Here is a tiny trained network, its code and every weight. The questions are about switching its units off for an input and a class, where a switched-off unit gives its printed mean instead of its output.

import numpy as np


def w(rows, s, z=0):
    codes = np.array(rows[::2]) - 128.0
    scale = np.full(codes.shape[1], s)
    scale[-1] = z or s
    return codes * scale


def norm(h):
    return h / np.sqrt((h * h).mean(-1, keepdims=True) + 1e-5)


def f(y):
    return y / 2 * (1 + np.tanh(0.7978845608 * (y + 0.044715 * y**3)))


def log_softmax(a):
    a = a - a.max(-1, keepdims=True)
    return a - np.log(np.exp(a).sum(-1, keepdims=True))


def net(x, mask):
    res = np.array(x, float).reshape(1, 8) / 4 @ E
    u = 0
    for l in range(3):
        y = f(norm(res) @ A[l][:, :-1].T + A[l][:, -1])
        res = res + np.where(mask[u : u + 16], y, B[l][:, -1]) @ B[l][:, :-1]
        u += 16
    return log_softmax(norm(res)[-1] @ U[:, :-1].T + U[:, -1])


A, B = {}, {}
E = w([
[103,19,180,123,137,118,148,134,130,119,161,80],'x0',
[96,183,110,185,126,122,126,57,150,150,233,65],'x1',
[80,161,154,107,181,103,138,66,81,48,75,91],'x2',
[84,164,153,82,97,117,183,158,147,167,111,104],'x3',
[126,129,130,126,129,131,125,129,124,131,133,131],'x4',
[166,153,207,142,57,98,64,142,93,119,113,88],'x5',
[85,99,139,233,127,205,130,107,70,217,35,98],'x6',
[81,103,41,87,154,8,41,153,82,205,116,86],'x7',
],0.018)
A[0] = w([
[89,26,189,126,135,122,139,146,136,126,182,91,27],'0.n1',
[189,135,203,129,11,95,60,119,104,122,115,73,21],'0.n2',
[89,30,150,122,112,124,153,150,102,100,173,89,21],'0.n3',
[52,181,157,75,85,116,207,165,183,172,111,85,63],'0.n4',
[160,141,124,93,123,70,141,153,139,88,178,147,1],'0.n5',
[209,87,87,142,82,155,107,165,168,203,171,126,24],'0.n6',
[145,247,71,140,128,154,90,148,121,123,102,174,22],'0.n7',
[99,109,115,119,139,96,96,135,129,137,135,141,117],'0.n8',
[138,113,99,126,166,146,149,169,175,169,139,140,83],'0.n9',
[74,171,149,76,81,113,204,186,149,173,99,86,67],'0.n10',
[90,91,46,108,184,149,195,101,159,138,136,166,3],'0.n11',
[141,125,113,122,143,105,100,130,141,148,110,113,102],'0.n12',
[143,173,133,112,86,139,95,136,93,135,125,137,76],'0.n13',
[207,63,78,189,174,151,42,92,95,68,154,153,7],'0.n14',
[151,117,112,152,96,137,134,155,165,169,134,147,67],'0.n15',
[101,138,158,142,105,151,174,124,156,112,131,160,75],'0.n16',
],0.014,0.018)
B[0] = w([
[172,101,189,105,162,80,149,92,161,180,106,134,183],'0.n1',
[95,190,167,172,252,112,136,242,125,125,161,125,241],'0.n2',
[155,123,175,139,141,72,161,91,157,156,109,117,155],'0.n3',
[178,97,115,168,161,146,46,70,92,104,163,182,255],'0.n4',
[139,130,136,88,122,143,93,127,162,100,164,118,144],'0.n5',
[46,139,175,87,75,120,170,143,89,142,169,188,194],'0.n6',
[165,178,163,109,134,61,172,94,169,189,82,155,186],'0.n7',
[201,133,122,133,115,169,197,135,79,120,161,98,203],'0.n8',
[85,153,180,123,142,105,125,151,95,104,134,135,166],'0.n9',
[175,93,121,154,162,137,43,83,80,111,158,205,241],'0.n10',
[96,170,127,172,222,112,150,204,147,129,155,143,159],'0.n11',
[183,137,118,123,122,164,187,129,88,119,146,110,148],'0.n12',
[128,124,137,131,173,103,166,126,152,141,138,134,137],'0.n13',
[185,86,135,152,156,151,20,52,66,109,165,213,173],'0.n14',
[76,123,142,123,99,119,136,109,115,108,142,162,150],'0.n15',
[175,124,95,101,143,132,141,133,61,137,157,95,194],'0.n16',
],0.018,0.0038)
A[1] = w([
[185,135,190,169,104,198,160,118,156,74,146,137,53],'1.n1',
[125,156,51,150,124,159,114,129,141,149,124,137,87],'1.n2',
[83,101,101,215,98,173,133,158,133,167,49,84,31],'1.n3',
[71,159,119,178,94,110,125,36,145,165,246,63,73],'1.n4',
[116,153,129,144,100,120,150,114,128,140,169,71,68],'1.n5',
[122,128,83,74,116,141,167,174,168,111,104,129,56],'1.n6',
[161,133,137,161,55,186,219,124,160,66,131,116,27],'1.n7',
[86,175,153,104,202,103,135,104,89,44,77,76,20],'1.n8',
[87,96,97,220,88,184,125,147,106,180,56,87,14],'1.n9',
[103,175,119,153,119,123,122,68,168,139,190,67,45],'1.n10',
[109,99,38,87,115,81,54,151,131,177,112,60,8],'1.n11',
[181,117,87,60,82,86,112,185,235,19,168,102,26],'1.n12',
[64,136,124,87,157,98,119,3,75,36,66,85,19],'1.n13',
[92,117,104,97,150,85,122,135,62,154,136,97,105],'1.n14',
[135,45,130,51,100,115,134,223,100,86,7,195,12],'1.n15',
[142,133,93,99,115,87,120,128,75,210,150,105,78],'1.n16',
],0.013)
B[1] = w([
[199,118,63,99,137,97,161,152,25,131,140,80,249],'1.n1',
[140,104,220,156,155,66,125,137,138,109,93,119,146],'1.n2',
[66,173,136,2,156,146,85,93,160,155,177,81,187],'1.n3',
[173,86,117,126,114,167,51,205,188,53,6,159,253],'1.n4',
[106,108,138,112,148,141,116,170,142,105,78,111,133],'1.n5',
[121,136,149,158,139,149,100,126,99,117,119,104,127],'1.n6',
[173,117,73,121,101,129,198,160,75,118,139,63,176],'1.n7',
[42,114,150,155,48,100,177,161,131,138,170,202,194],'1.n8',
[48,177,167,3,139,158,89,61,156,138,183,84,198],'1.n9',
[144,111,113,110,125,140,70,173,162,116,49,155,164],'1.n10',
[215,137,73,120,84,133,192,141,59,119,156,71,152],'1.n11',
[26,174,178,53,136,174,76,46,127,215,148,51,225],'1.n12',
[75,74,160,138,12,98,175,146,122,110,151,242,217],'1.n13',
[175,138,140,127,116,159,193,121,95,58,168,104,214],'1.n14',
[163,118,86,200,104,164,37,157,230,57,86,95,219],'1.n15',
[197,135,124,138,119,166,197,122,82,79,135,113,199],'1.n16',
],0.013,0.0051)
A[2] = w([
[194,144,103,101,84,108,200,162,85,92,94,91,110],'2.n1',
[146,111,154,74,120,141,48,49,66,121,119,142,93],'2.n2',
[132,134,159,166,95,124,98,138,102,161,105,94,43],'2.n3',
[75,120,121,158,120,161,129,90,109,190,74,99,23],'2.n4',
[94,93,53,124,111,50,97,152,87,163,111,95,83],'2.n5',
[103,116,59,139,193,145,192,131,173,157,131,152,47],'2.n6',
[68,94,133,200,143,198,119,89,90,209,71,107,67],'2.n7',
[94,129,151,125,103,73,139,138,174,170,114,179,109],'2.n8',
[110,119,96,150,100,142,84,150,200,80,89,93,39],'2.n9',
[106,103,43,131,110,31,90,142,74,155,127,87,55],'2.n10',
[150,212,91,133,95,96,132,81,148,166,70,164,68],'2.n11',
[159,92,103,129,43,145,107,197,176,235,204,145,52],'2.n12',
[122,146,120,82,146,64,110,103,200,97,180,122,1],'2.n13',
[81,100,58,128,201,149,169,124,165,125,129,164,112],'2.n14',
[129,7,193,138,144,89,141,99,158,111,128,76,83],'2.n15',
[162,109,112,132,154,96,124,121,183,128,78,119,68],'2.n16',
],0.016,0.009)
B[2] = w([
[96,65,72,173,145,146,139,152,124,192,155,83,245],'2.n1',
[95,44,101,148,169,180,112,128,137,193,193,118,254],'2.n2',
[150,166,165,98,178,36,132,142,140,39,140,169,137],'2.n3',
[164,151,158,49,90,97,138,126,193,76,173,120,148],'2.n4',
[241,243,173,108,82,154,167,79,136,13,104,140,137],'2.n5',
[128,192,184,118,100,32,102,186,59,108,87,55,149],'2.n6',
[139,171,114,11,132,50,85,89,126,97,188,124,195],'2.n7',
[116,103,120,195,103,190,181,121,135,141,166,76,164],'2.n8',
[100,93,100,155,117,171,109,173,185,196,101,155,166],'2.n9',
[217,183,198,147,108,193,158,97,110,65,104,154,148],'2.n10',
[169,13,180,134,182,32,177,83,190,203,107,111,179],'2.n11',
[29,150,138,156,111,124,190,47,83,31,3,178,174],'2.n12',
[98,147,150,72,143,173,88,60,66,174,86,85,162],'2.n13',
[168,200,216,169,126,31,61,225,46,101,128,100,173],'2.n14',
[174,241,42,142,145,63,168,73,171,219,48,195,200],'2.n15',
[103,122,81,168,133,127,133,118,146,172,112,143,137],'2.n16',
],0.013,0.0096)
U = w([
[225,126,89,129,125,208,238,131,73,98,159,54,118],'0',
[75,148,131,7,146,145,75,69,162,136,174,92,118],'1',
[118,202,198,184,196,84,104,209,96,112,118,119,115],'2',
[186,83,114,172,159,135,48,48,91,109,148,219,102],'3',
[180,133,116,128,149,70,206,79,194,204,59,138,113],'4',
[29,104,127,153,39,126,190,134,110,93,129,198,105],'5',
[148,101,70,173,132,187,42,181,231,99,53,100,99],'6',
[75,104,106,158,169,147,139,153,142,175,147,112,254],'7',
],0.015,0.022)

Each question gives the input, the list of numbers given to net, and the class t.
The units are the neurons (one row each of A and B). Each row of codes is followed by its name. A weight is (code - 128) times the scale printed after its matrix; where a second scale follows, it is the last column's (A, B and U).
mask holds one flag per neuron, layer by layer. A switched-off neuron (its flag False) gives its mean, the last column of its row in B, instead of its output. The means were averaged over made-up inputs and are rounded, as every weight is.
A unit's drop is (log p(t) with every unit on - log p(t) with that unit switched off) / (log p(t) with every unit on - log p(t) with every unit switched off).
The circuit of an input: a set's keep is (log p(t) with only the set's units on - log p(t) with every unit switched off) / (log p(t) with every unit on - log p(t) with every unit switched off). Starting from the 12 units with the biggest drops (on a tie, the unit counted first), units are removed one at a time, each time the one whose removal leaves the highest keep (on an exact tie, the one counted first), for as long as the keep stays at least 0.8.
circuit, biggest first: the units of the circuit, biggest drop first
most important unit: the unit with the biggest drop
k most important neurons: the k neurons with the biggest drops, biggest first
top k neurons in layer l: the k neurons of layer l with the biggest drops, biggest first
drop of u: that unit's drop, to one decimal
input [5,1,-8,-4,2,-8,5,-8], class 0: 2 most important neurons : (1.n7; 1.n1)
input [-1,8,-6,-4,5,-4,1,4], class 6: circuit, biggest first : (1.n4)
input [8,6,2,-5,-5,-6,-2,-6], class 4: 2 most important neurons : (2.n15; 0.n1)
input [-8,5,2,3,-4,4,6,5], class 4: circuit, biggest first : (0.n7; 2.n11)
input [-7,-6,3,5,3,3,7,-6], class 1: 2 most important neurons : (1.n9; 2.n7)
input [3,-1,-5,2,-3,-8,3,-7], class 2: circuit, biggest first : (2.n14; 2.n6)
input [2,5,4,7,-7,4,-6,-2], class 3: 2 most important neurons : (0.n4; 0.n10)
input [-6,6,8,6,6,-3,6,7], class 5: 2 most important neurons : (1.n13; 1.n8)
input [8,-1,3,0,8,1,0,6], class 4: 2 most important neurons : (2.n15; 0.n1)
input [-8,3,-4,-3,3,0,7,-3], class 4: 2 most important neurons : (0.n7; 2.n11)
input [-1,-4,8,-1,3,-7,-6,-2], class 5: 4 most important neurons : (1.n8; 1.n13; 0.n2; 2.n8)
input [8,-2,3,-6,3,-2,8,4], class 1: 2 most important neurons : (2.n7; 1.n9)
input [4,5,0,-8,1,-6,-8,-3], class 1: 2 most important neurons : (1.n12; 2.n13)
input [2,-7,8,6,1,-1,7,2], class 5: top 3 neurons in layer 1 : (1.n13; 1.n8; 1.n12)
input [-2,1,-7,-5,-4,-7,-8,-1], class 1: most important unit : 1.n12
input [7,-5,1,3,6,-7,-3,0], class 2: 3 most important neurons : (0.n11; 2.n14; 2.n6)
input [-6,-4,1,-7,-4,-4,8,-8], class 0: 2 most important neurons : (1.n1; 1.n7)
input [-7,-3,3,-6,2,-8,-1,1], class 2: 2 most important neurons : (0.n11; 2.n14)
input [7,-5,-6,4,6,1,4,-2], class 4: 2 most important neurons : (2.n15; 0.n1)
input [-3,-6,5,-1,2,-4,-3,4], class 6: most important unit : 1.n15
input [1,0,-5,-4,-6,7,-4,-6], class 2: top 2 neurons in layer 0 : (0.n2; 0.n8)
input [2,-6,0,8,-5,1,4,0], class 3: top 2 neurons in layer 0 : (0.n10; 0.n4)
input [3,-2,7,5,-5,-1,-5,1], class 5: 2 most important neurons : (1.n13; 1.n8)
input [1,-8,-7,-6,2,4,3,-1], class 6: top 2 neurons in layer 1 : (1.n15; 1.n13)
input [-6,5,-7,7,-7,2,0,3], class 3: drop of 0.n10 : 0.4
input [-6,6,2,1,8,-2,-8,8], class 0: drop of 1.n11 : 0.3
input [5,5,2,8,-8,3,-5,0], class 3: top neuron in layer 0 : (0.n4)
input [-4,8,-5,-3,6,6,-4,4], class 6: drop of 0.n16 : 0.0
input [-6,-6,-8,-5,-3,-6,0,-6], class 5: drop of 2.n12 : 0.2
